.04; .03; .05; -.67; .04; .06; .04; -.05; -.07; -.27; .00; -.11; -.06; -.04; -.06; .21; .20; -.03; -.05; -.03; .10; -.11; -.02; .30; .11; .01; .12; -.06; -.39; .04; .00; -.10; -.15; -.13; .03; -.01; .20; -.14; -.03; .05; -.02; .10; .33; -.18; .28; -.06; -.23; .03; -.31; .08; .50; .08; -.15; .23; .07; .05 : K, E
.06; -.05; -.01; .07; .01; -.01; -.01; -.04; .01; .08; -.06; .20; -.01; .04; -.07; -.08; -.03; -.08; -.10; -.10; -.54; -.07; .00; -.25; -.25; .08; .00; .07; .09; .28; .20; -.05; .07; -.01; .09; .00; -.14; .01; -.04; .05; -.05; -.15; -.14; -.16; .03; -.09; .16; -.17; .35; .06; .04; -.14; .07; -.09; -.07; -.27 : H, Q
.05; .09; .02; .05; .05; .11; -.10; -.05; .07; .13; .02; .07; -.09; .06; -.02; .01; .09; .00; -.01; -.31; -.23; -.17; .08; -.05; -.32; .06; .15; .14; -.05; .05; .07; .04; .10; -.02; -.01; -.11; -.16; .01; -.03; -.06; -.03; -.03; -.05; -.16; -.13; -.06; -.08; -.11; .24; -.14; -.03; -.18; .02; -.10; -.03; -.26 : H, Q
.05; .03; .03; -.36; -.06; -.03; .00; .01; .16; -.08; -.11; -.10; .06; -.03; -.12; .12; .05; -.06; -.03; -.14; .25; .14; -.11; -.21; -.10; -.01; .13; -.05; -.01; -.01; .00; .09; -.04; -.14; .35; .19; -.12; .03; -.04; .01; -.07; .03; .05; -.19; .36; -.03; .04; -.18; .42; -.03; .10; .05; -.22; -.07; -.09; -.08 : H, E
-.04; .13; -.07; -.17; -.10; -.02; .03; .07; -.13; -.08; -.07; -.16; .00; -.05; .01; .04; .03; -.02; .01; -.21; .29; -.04; -.01; .09; -.10; .01; .17; -.03; -.29; -.11; -.12; .14; .03; -.40; .27; .27; -.41; -.02; .13; .06; .06; -.01; -.23; -.06; .67; -.03; -.29; -.33; .83; -.12; .04; .02; -.22; -.08; -.16; -.11 : H, E
.02; .07; .02; -.41; .01; .24; .01; .03; .17; -.15; -.09; -.13; .09; -.13; -.03; .04; .07; .01; .03; -.09; .15; .01; .00; .03; -.03; .10; .13; -.22; -.22; -.08; .05; .05; -.03; -.25; .32; .19; -.18; -.08; .04; .04; .00; .06; .09; -.06; .47; .19; -.17; -.31; .42; .05; -.11; .05; -.17; -.03; -.04; .00 : H, E
-.20; .01; .02; -.44; -.15; .10; .15; -.11; .12; -.18; -.06; -.28; .12; -.06; -.07; .16; .03; .03; -.10; -.03; .57; -.02; -.12; .23; -.02; .03; .15; -.09; -.73; -.13; -.13; .08; -.12; -.29; .31; .31; -.30; -.08; -.03; .06; .03; .16; .04; .06; .52; .04; -.49; -.22; .51; -.18; -.13; .09; -.19; -.06; -.08; .12 : K, E
.12; .14; -.02; -.50; -.02; .10; .03; .00; .12; -.11; -.04; -.17; .12; -.07; -.04; .11; -.05; -.06; .03; -.05; .61; -.09; -.05; .10; .02; .03; .10; -.28; -.10; -.01; .09; .29; -.05; -.23; .29; .11; -.28; -.07; -.01; .02; .06; -.09; .09; .08; .30; .25; -.06; -.29; .45; -.02; -.12; -.06; -.11; .03; .01; .04 : K, E
.13; .08; -.05; -.19; -.04; .03; .03; -.09; .19; .09; -.15; .18; -.03; -.01; .06; -.17; .14; -.04; -.05; .03; -.33; .03; .07; -.10; -.20; .11; -.06; .09; .19; .02; .21; .08; .08; -.04; .27; .08; -.13; -.02; -.17; -.02; -.02; -.24; -.01; .00; .17; -.06; .31; -.31; .57; .15; -.16; -.18; .11; -.34; -.05; -.19 : H, B
.05; -.04; -.09; -.31; -.04; -.09; -.03; .02; .35; .21; .03; .12; -.02; .07; .02; -.05; .22; -.09; -.03; .11; -.31; .11; .05; -.18; -.13; .02; -.04; .06; .22; .19; .23; .01; .02; .24; .27; -.06; -.19; -.09; .05; .02; .02; -.13; .16; -.02; .15; -.02; .24; -.32; .59; -.04; -.15; -.19; .08; -.15; -.01; -.15 : H, B
.14; .05; .05; -.38; .09; .10; -.03; -.05; -.14; .09; -.07; .38; .00; .02; .06; -.06; .16; -.05; .06; .03; -.89; .09; .02; -.13; .02; .26; -.18; -.13; .17; .07; .19; -.19; .01; .18; .00; -.30; .24; -.02; -.09; -.04; -.01; -.29; .33; -.16; -.24; -.09; .60; -.08; -.57; .16; .18; -.14; .03; .06; -.03; -.08 : H, B
.07; -.02; .00; .04; .05; .21; .02; .04; .15; .17; .02; .15; -.02; -.02; -.04; .03; .04; -.07; .20; -.35; -.31; -.22; .07; -.07; -.15; .02; .03; -.03; .30; -.02; .14; -.04; .10; .10; .16; .03; -.43; .04; -.15; .03; -.07; -.18; .10; -.03; -.17; -.05; .35; -.31; .26; -.03; .01; -.22; .10; -.14; .00; -.31 : H, Q
.09; .05; .03; -.73; .02; .09; .02; -.01; .11; .02; .02; .03; .05; -.08; -.06; .21; .25; .05; -.10; -.01; -.15; -.15; -.05; .21; -.05; .08; .12; -.10; -.03; .06; .10; -.13; .06; .04; -.09; -.21; -.24; -.01; -.14; .03; -.01; -.08; .32; -.01; -.18; .05; .10; -.07; -.16; -.06; -.10; -.14; .10; .07; .11; -.11 : K, B
